Both labels of each row
[ 19.8   4.0  -6.7  10.4 -32.4 -14.2  15.9  -7.1  15.0  -2.1  50.2 -19.6
   6.4   1.6 -20.9   1.6  -7.7  46.1  -5.2   6.5  -4.9  -8.5  -8.3  60.0
   3.5 -18.1 -20.9  -2.1   0.2  -6.7  31.9  57.9   8.2 -16.2   7.6 -14.6
  27.8  -0.6 -40.1] => [46] + (15)
[ 18.2   2.7 -12.6  10.7 -28.5  -9.4  21.4 -18.3   3.4   1.2  50.8 -12.9
   1.1  -1.6 -17.2   4.8 -13.8  47.2  -0.3   5.4  -0.7 -21.0  -8.9  32.6
   0.6 -14.3 -24.2  -2.4   3.0  -2.8  38.5  57.3   7.0 -10.1   1.6 -13.0
  17.5  -2.0 -37.4] => [46] + (15)
[ 19.9   3.5  -8.7   3.7 -13.6  -7.3   9.5 -14.7   8.8  -3.7  48.2 -23.3
  -2.0  -0.6 -15.5  -1.0 -12.0  25.5   1.0   4.5  -2.5  -1.4  -4.3  35.3
  -0.3 -14.3 -18.8   0.9   4.0   6.9  19.7  27.3   2.9 -20.2   1.2 -13.2
  31.2  -1.8 -39.2] => [46] + (16)
[ 20.4   5.7  -2.7   5.5 -34.1  -4.2   8.4  -3.3  15.1  -6.7  42.0 -20.9
  14.7  -7.4 -24.3  -5.2  -2.2  32.4  -5.2   9.8  -0.6  10.3  -1.7  44.0
   8.8 -12.0 -25.5  -1.6  -3.0  -9.1  31.8  61.9   6.8 -23.3   1.5 -18.4
  25.4  -6.3 -41.3] => [39] + (15)
[ 13.4   1.4  -9.6  23.1 -22.1   5.1   4.9  -2.4   6.0   4.3  40.3 -16.9
  12.8  -0.3 -18.4  -2.9  -1.7  31.3  -6.3   8.1   0.5  11.5  -4.5  24.9
  -5.0  -9.7 -27.4  -3.5   3.2  -8.5  34.4  55.8   1.2 -73.8   8.9 -11.5
  24.2  -2.4 -36.4] => [39] + (15)
[ 15.7   3.6  -6.1   8.2 -30.8 -16.9  17.9 -13.6   8.3   2.6  44.8 -14.7
  11.2   0.5 -20.6  -2.7  -2.2  49.9  -2.0   8.1  -2.7   2.3  -9.0  54.4
  -1.6 -13.1 -19.7   2.9   1.9  -4.8  30.8  43.4   9.2 -15.5 -14.7 -17.2
  29.1  -1.3 -40.9] => [46] + (15)
[ 17.8  -0.6  -9.5  10.3 -20.7 -12.1  19.2 -15.3   1.2 -12.1  30.4 -20.9
  10.9   6.1 -11.6  -1.8   0.7  37.2   0.0   3.0  -4.1  -5.2  -5.1  58.8
   3.9 -11.4 -13.2   1.0   2.3  -2.0  11.5  18.8   5.2 -13.0   3.2  -5.7
  33.6   1.0 -37.5] => [46] + (12)
[ 20.7   6.6  -6.1  11.5 -29.3  -6.5   1.4  -5.0  -4.0  -1.8  36.1 -17.4
  15.9   2.4 -27.7  -8.3   1.0  39.9  -2.0   7.5  -5.9  15.1  -1.2  51.9
 -11.4 -10.3 -26.8  -1.2   3.9  -6.8  26.5  43.0  10.4 -21.9   5.5 -16.7
  25.9  -3.0 -40.5] => [39] + (12)
[ 17.2   5.2  -7.2   5.9 -29.7  -4.6   8.6  -2.4   8.7  -1.6  37.5 -17.7
  16.6  -3.8 -23.4  -2.3   1.4  39.6  -5.7  13.2  -1.1  14.8  -3.8  46.6
  -0.6 -16.7 -29.2   1.6   3.8  -8.5  36.5  53.0   2.1 -26.0   5.3  -9.2
  31.3   5.7 -35.1] => [39] + (15)
[ 47.7   7.6  -2.6   8.3 -19.8  -3.6  10.5 -10.6   1.1  -1.3  33.7 -20.6
  15.6  -1.3 -20.2  -2.0   7.7  41.0  -3.7  11.1   0.4  12.4  -1.6  33.6
  -3.8 -19.1 -24.4  -3.7   8.5  -3.6  26.2  26.4   2.1 -19.5   6.7   5.3
  34.3  -5.1 -39.5] => [39] + (16)
[ 18.6   6.1  -6.9   7.6 -24.9  -3.8   4.8 -11.8   4.5   5.8  27.5 -28.2
  14.0  -4.0 -18.1   1.9   6.8  38.8   0.7  18.2  -4.1  15.2  -1.6  51.4
   3.3 -14.9 -24.6   3.3  12.7  -2.9  19.4  38.9   6.3 -14.1   2.0  -0.4
  31.4  -6.7 -27.6] => [39] + (12)
[ 29.0   4.1 -11.1  10.3 -25.4  -9.7  11.1 -18.6  -4.2  -0.8  41.1 -24.0
   6.5   1.1 -14.1   9.2  -5.0  37.4  -2.1  -0.1  -3.7 -17.6  -4.2  57.8
  -2.4 -21.6 -22.2   2.0  -0.4   2.2  23.3  43.2  18.5 -10.7   6.0  -0.3
  20.5   1.7 -35.9] => [46] + (12)
[ 12.3   2.0  -8.0   6.8 -26.0  -6.2  14.9 -16.8  -7.5  -8.6  40.8 -20.1
  -6.6  -7.5 -16.8   9.6 -12.9  39.5  -2.7  -4.4  -8.9 -20.0 -13.6  57.9
  -0.8 -15.6 -16.9  -0.9   6.0  -2.9   3.4  15.9  20.8  -9.4  -2.3   4.1
  28.0   4.4 -49.3] => [46] + (12)
[ 17.6  -2.4  -9.2  10.6 -25.3 -20.8  19.0 -15.9   1.8  -5.0  37.9 -21.8
   7.9  -9.9 -21.0   8.0  10.0  50.5  -1.1   3.1  -4.4  -6.3  -7.6  64.1
   0.2 -24.0 -21.5   1.6   6.2  -2.8  24.7  33.3  -9.0 -12.3   4.0  -7.2
  39.6   4.1 -36.6] => [46] + (16)
[ 16.4 -11.5  -9.8   6.3 -25.9 -11.0  10.5 -14.1  -5.7  -7.2  36.7 -20.0
   0.8  -2.4 -21.8   7.9   5.0  49.8  -6.6   6.1  12.3 -11.5  -4.8  41.0
  -2.2 -14.2 -19.2  -4.6   6.7  -2.5  14.8  20.4  11.9  -8.6  -4.6   3.0
  27.8  -0.1 -42.4] => [46] + (16)
[ 18.9   0.9  -2.4  14.6 -20.4 -12.5  16.1 -15.5   5.2  -0.9  38.0 -18.6
  -2.0   0.2 -18.5  -1.9  -7.5  35.0  -8.3   9.7  -3.6  -5.3  -4.7  31.5
   3.1 -22.3 -24.5  -3.8   3.9  66.3  37.2  48.9   3.7 -11.5   0.6  -6.3
  28.4  -2.3 -23.0] => [46] + (12)
[ 22.2   2.0   4.2  11.5 -28.9 -21.7  42.5 -17.5  20.8  -0.1  48.7 -16.7
  13.6  -4.8 -13.9   3.6  -4.8  44.1  -1.4  15.6  -3.7  -6.9   1.1  54.6
   2.2 -18.1 -29.8  -0.5   1.7  -0.8  45.6  69.2   2.4 -16.8   7.0 -16.3
  34.9   1.1 -33.1] => [46] + (12)
[ 20.0   2.2  -5.2  12.5 -28.0 -15.0  15.8 -16.2  15.5  -0.8  34.2 -17.7
  13.5  -2.0 -16.1   0.3   3.2  44.7  -1.5   8.8  -6.8  10.7  -4.1  49.2
  -9.1 -17.6 -24.5  -1.3  -8.6  -1.8  28.7  45.5   1.4 -17.7   4.0  -7.0
  50.6   0.6 -40.0] => [46] + (16)
[ 13.0   2.8  -0.2   9.3 -31.8  -5.0   1.2  -6.5   4.4   0.7  31.0 -27.8
  12.0  -1.5 -17.7  -1.9   5.2  35.4   7.5   3.1  -2.0  22.4  11.0  49.2
   0.7  -3.9 -22.4  -1.4   4.6 -10.9  28.1  50.3  10.4 -20.8   6.5  -8.6
  21.8   4.2 -43.6] => [39] + (12)
[ 20.2   1.0  -1.3   8.4 -23.5 -17.8  17.0 -14.4   0.3   0.6  33.2 -18.1
  14.3  -3.2  -9.6  -1.2   3.1  50.0  -3.1   7.7   4.2   1.1 -12.6  44.3
  -4.3 -21.4 -11.1   4.5   6.6   2.6  20.4  43.6   4.5  -8.7   1.6  -1.6
  38.4   4.8 -34.3] => [46] + (16)
[ 20.9  -4.8  -2.9  14.1 -25.2  -8.2  21.1  -9.0  10.6   2.8  53.2 -11.5
   9.7  -3.5  -8.3  -4.8  -7.6  44.5  -6.8  11.1   2.2   4.7  -1.1  25.2
  -0.5 -26.6 -27.8   3.2  -1.9   6.2  41.0  61.8 -11.9 -18.2   1.7 -18.9
  36.2  -6.0 -35.7] => [46] + (16)
[ 20.3   8.4  -0.7  11.9 -39.8 -14.2   9.7 -15.0   9.3 -16.3  40.5 -15.0
  12.5   5.4 -18.7  -1.5   1.5  51.6  -6.3  12.2  11.9  19.3  20.8  59.1
  -0.4 -13.7 -27.8   0.3   4.4  -7.2  33.6  56.2   4.2 -17.6   3.3 -10.5
  40.0  -0.5 -43.0] => [46] + (12)
[ 22.2   8.5 -10.5  12.9 -28.2 -18.3  18.3 -18.6   2.5   1.5  50.4 -22.4
   3.5  -0.9 -21.5   4.3 -14.1  39.7   4.0   5.1  -4.4  -1.8  -3.9  45.4
  -5.2 -21.2 -31.4   1.9   3.1  -3.3  32.7  47.7   2.6 -12.9   4.0  -3.8
  34.5   0.8 -41.8] => [46] + (12)
[ 19.3   7.0  -5.0   8.4 -24.0   1.4  10.4  -9.3   9.2  -5.9  42.1 -18.6
  13.7   9.6 -21.9  -3.8   2.0  35.3  -5.0   6.1  -1.8  11.8   0.5  47.3
   4.8 -11.8 -22.7  -1.1   3.2  -1.1  41.1  37.7   2.5 -42.7   1.7 -23.7
  21.2  -3.7 -31.1] => [39] + (12)
